Here is a tiny trained network, its code and every weight. The questions are about switching its units off for an input and a class, where a switched-off unit gives its printed mean instead of its output.

import numpy as np


def w(rows, s, z=0):
    codes = np.array(rows[::2]) - 128.0
    scale = np.full(codes.shape[1], s)
    scale[-1] = z or s
    return codes * scale


def norm(h):
    return h / np.sqrt((h * h).mean(-1, keepdims=True) + 1e-5)


def f(y):
    return y / 2 * (1 + np.tanh(0.7978845608 * (y + 0.044715 * y**3)))


def log_softmax(a):
    a = a - a.max(-1, keepdims=True)
    return a - np.log(np.exp(a).sum(-1, keepdims=True))


def net(x, mask):
    res = np.array(x, float).reshape(1, 4) / 4 @ E
    u = 0
    for l in range(3):
        y = f(norm(res) @ A[l][:, :-1].T + A[l][:, -1])
        res = res + np.where(mask[u : u + 7], y, B[l][:, -1]) @ B[l][:, :-1]
        u += 7
    return log_softmax(norm(res)[-1] @ U[:, :-1].T + U[:, -1])


A, B = {}, {}
E = w([
[151,40,228,107,123,27],'x0',
[234,46,150,78,57,194],'x1',
[94,231,108,28,79,8],'x2',
[94,158,166,73,251,102],'x3',
],0.0025)
A[0] = w([
[155,111,173,89,124,93,4],'0.n1',
[100,254,94,79,80,130,100],'0.n2',
[36,190,146,100,167,27,112],'0.n3',
[155,148,74,165,135,201,114],'0.n4',
[146,56,150,120,93,145,19],'0.n5',
[181,128,110,119,152,213,82],'0.n6',
[160,156,150,54,93,124,123],'0.n7',
],0.0054,0.0028)
B[0] = w([
[119,143,148,117,30,109,121],'0.n1',
[192,157,33,117,136,157,208],'0.n2',
[180,106,61,249,220,2,254],'0.n3',
[38,140,138,181,77,133,172],'0.n4',
[156,105,139,61,198,91,132],'0.n5',
[73,131,98,208,159,102,155],'0.n6',
[63,80,113,123,135,175,162],'0.n7',
],0.0044,0.0034)
A[1] = w([
[184,225,112,2,119,76,2],'1.n1',
[75,190,45,183,143,117,17],'1.n2',
[67,132,183,147,219,143,82],'1.n3',
[154,67,201,87,106,105,20],'1.n4',
[138,221,111,86,243,53,28],'1.n5',
[156,166,70,84,62,137,175],'1.n6',
[94,181,152,153,133,19,187],'1.n7',
],0.0056,0.0014)
B[1] = w([
[14,36,125,193,190,141,165],'1.n1',
[202,125,143,93,44,59,253],'1.n2',
[129,46,117,97,31,213,172],'1.n3',
[253,139,168,131,67,76,178],'1.n4',
[149,28,107,162,191,147,253],'1.n5',
[63,212,173,52,199,158,177],'1.n6',
[117,85,69,146,181,100,236],'1.n7',
],0.0049,0.0027)
A[2] = w([
[150,3,149,179,197,179,48],'2.n1',
[111,93,116,122,138,185,142],'2.n2',
[213,56,216,121,138,17,93],'2.n3',
[108,60,68,118,95,49,249],'2.n4',
[130,238,84,97,50,57,87],'2.n5',
[120,52,81,184,180,189,92],'2.n6',
[237,115,218,174,80,135,149],'2.n7',
],0.0054,0.0018)
B[2] = w([
[108,134,202,2,126,130,213],'2.n1',
[79,127,161,140,111,27,146],'2.n2',
[153,228,17,181,82,224,255],'2.n3',
[69,110,106,102,214,176,225],'2.n4',
[108,139,171,26,179,202,156],'2.n5',
[89,70,231,77,160,64,202],'2.n6',
[198,92,117,93,126,17,202],'2.n7',
],0.005,0.0041)
U = w([
[98,40,240,71,150,115,168],'0',
[129,193,191,154,130,101,3],'1',
[67,127,177,227,46,170,125],'2',
[245,126,138,110,57,114,160],'3',
[118,115,45,165,230,86,167],'4',
[87,243,98,73,116,205,127],'5',
],0.012,0.0071)

Each question gives the input, the list of numbers given to net, and the class t.
The units are the neurons (one row each of A and B). Each row of codes is followed by its name. A weight is (code - 128) times the scale printed after its matrix; where a second scale follows, it is the last column's (A, B and U).
mask holds one flag per neuron, layer by layer. A switched-off neuron (its flag False) gives its mean, the last column of its row in B, instead of its output. The means were averaged over made-up inputs and are rounded, as every weight is.
A unit's drop is (log p(t) with every unit on - log p(t) with that unit switched off) / (log p(t) with every unit on - log p(t) with every unit switched off).
The circuit of an input: a set's keep is (log p(t) with only the set's units on - log p(t) with every unit switched off) / (log p(t) with every unit on - log p(t) with every unit switched off). Starting from the 12 units with the biggest drops (on a tie, the unit counted first), units are removed one at a time, each time the one whose removal leaves the highest keep (on an exact tie, the one counted first), for as long as the keep stays at least 0.8.
circuit, biggest first: the units of the circuit, biggest drop first
unit that matters most: the unit with the biggest drop
top k neurons: the k neurons with the biggest drops, biggest first
k most important neurons of layer l: the k neurons of layer l with the biggest drops, biggest first
input [-2,-4,-6,1], class 2: top 2 neurons => (0.n3; 1.n5)
input [-6,-1,-3,-1], class 2: unit that matters most => 0.n4
input [-3,7,-5,-7], class 0: top 2 neurons => (2.n3; 1.n2)
input [4,5,-6,2], class 3: top 2 neurons => (1.n4; 2.n3)
input [1,3,0,5], class 3: top 3 neurons => (0.n2; 1.n4; 0.n3)
input [1,7,-5,5], class 3: 4 most important neurons of layer 1 => (1.n4; 1.n1; 1.n5; 1.n7)
input [-8,-6,-4,-3], class 5: top 4 neurons => (0.n3; 1.n5; 2.n5; 1.n2)
input [6,-5,-5,-1], class 0: 2 most important neurons of layer 1 => (1.n2; 1.n3)
input [5,8,2,8], class 3: circuit, biggest first => (1.n4; 2.n3)
input [6,-1,-1,-5], class 3: top 3 neurons => (0.n3; 1.n4; 2.n7)
input [-7,-8,-1,-5], class 5: circuit, biggest first => (2.n5; 1.n2; 0.n3)
input [-2,-1,-5,-6], class 2: circuit, biggest first => (0.n4; 0.n3)
input [-6,7,-4,3], class 0: top 2 neurons => (2.n3; 2.n6)
input [-8,-3,-1,-4], class 5: top neuron => (2.n5)
input [-4,-2,-7,-8], class 2: 2 most important neurons of layer 0 => (0.n4; 0.n3)
input [-7,-6,-4,-6], class 5: top 2 neurons => (1.n5; 0.n3)
input [-3,-2,-3,1], class 2: 2 most important neurons of layer 0 => (0.n3; 0.n4)
input [2,4,-3,7], class 3: top 2 neurons => (0.n3; 1.n4)
input [-1,-1,4,-4], class 5: 2 most important neurons of layer 1 => (1.n6; 1.n2)
input [-1,6,-6,5], class 0: most important neuron of layer 0 => (0.n6)
input [0,-5,-5,-3], class 0: top 2 neurons => (2.n3; 0.n2)
input [5,-4,-5,1], class 0: top 3 neurons => (1.n2; 1.n3; 2.n1)
input [1,5,-3,2], class 3: 2 most important neurons of layer 1 => (1.n4; 1.n5)
input [5,-4,-8,-4], class 0: top 2 neurons => (1.n2; 2.n1)
input [7,-4,-4,-5], class 3: top 2 neurons => (0.n3; 2.n7)
input [-8,8,-3,5], class 2: 2 most important neurons of layer 1 => (1.n5; 1.n7)
input [-7,-5,0,-7], class 5: unit that matters most => 2.n5
input [-4,2,-2,-5], class 2: 2 most important neurons of layer 0 => (0.n2; 0.n3)
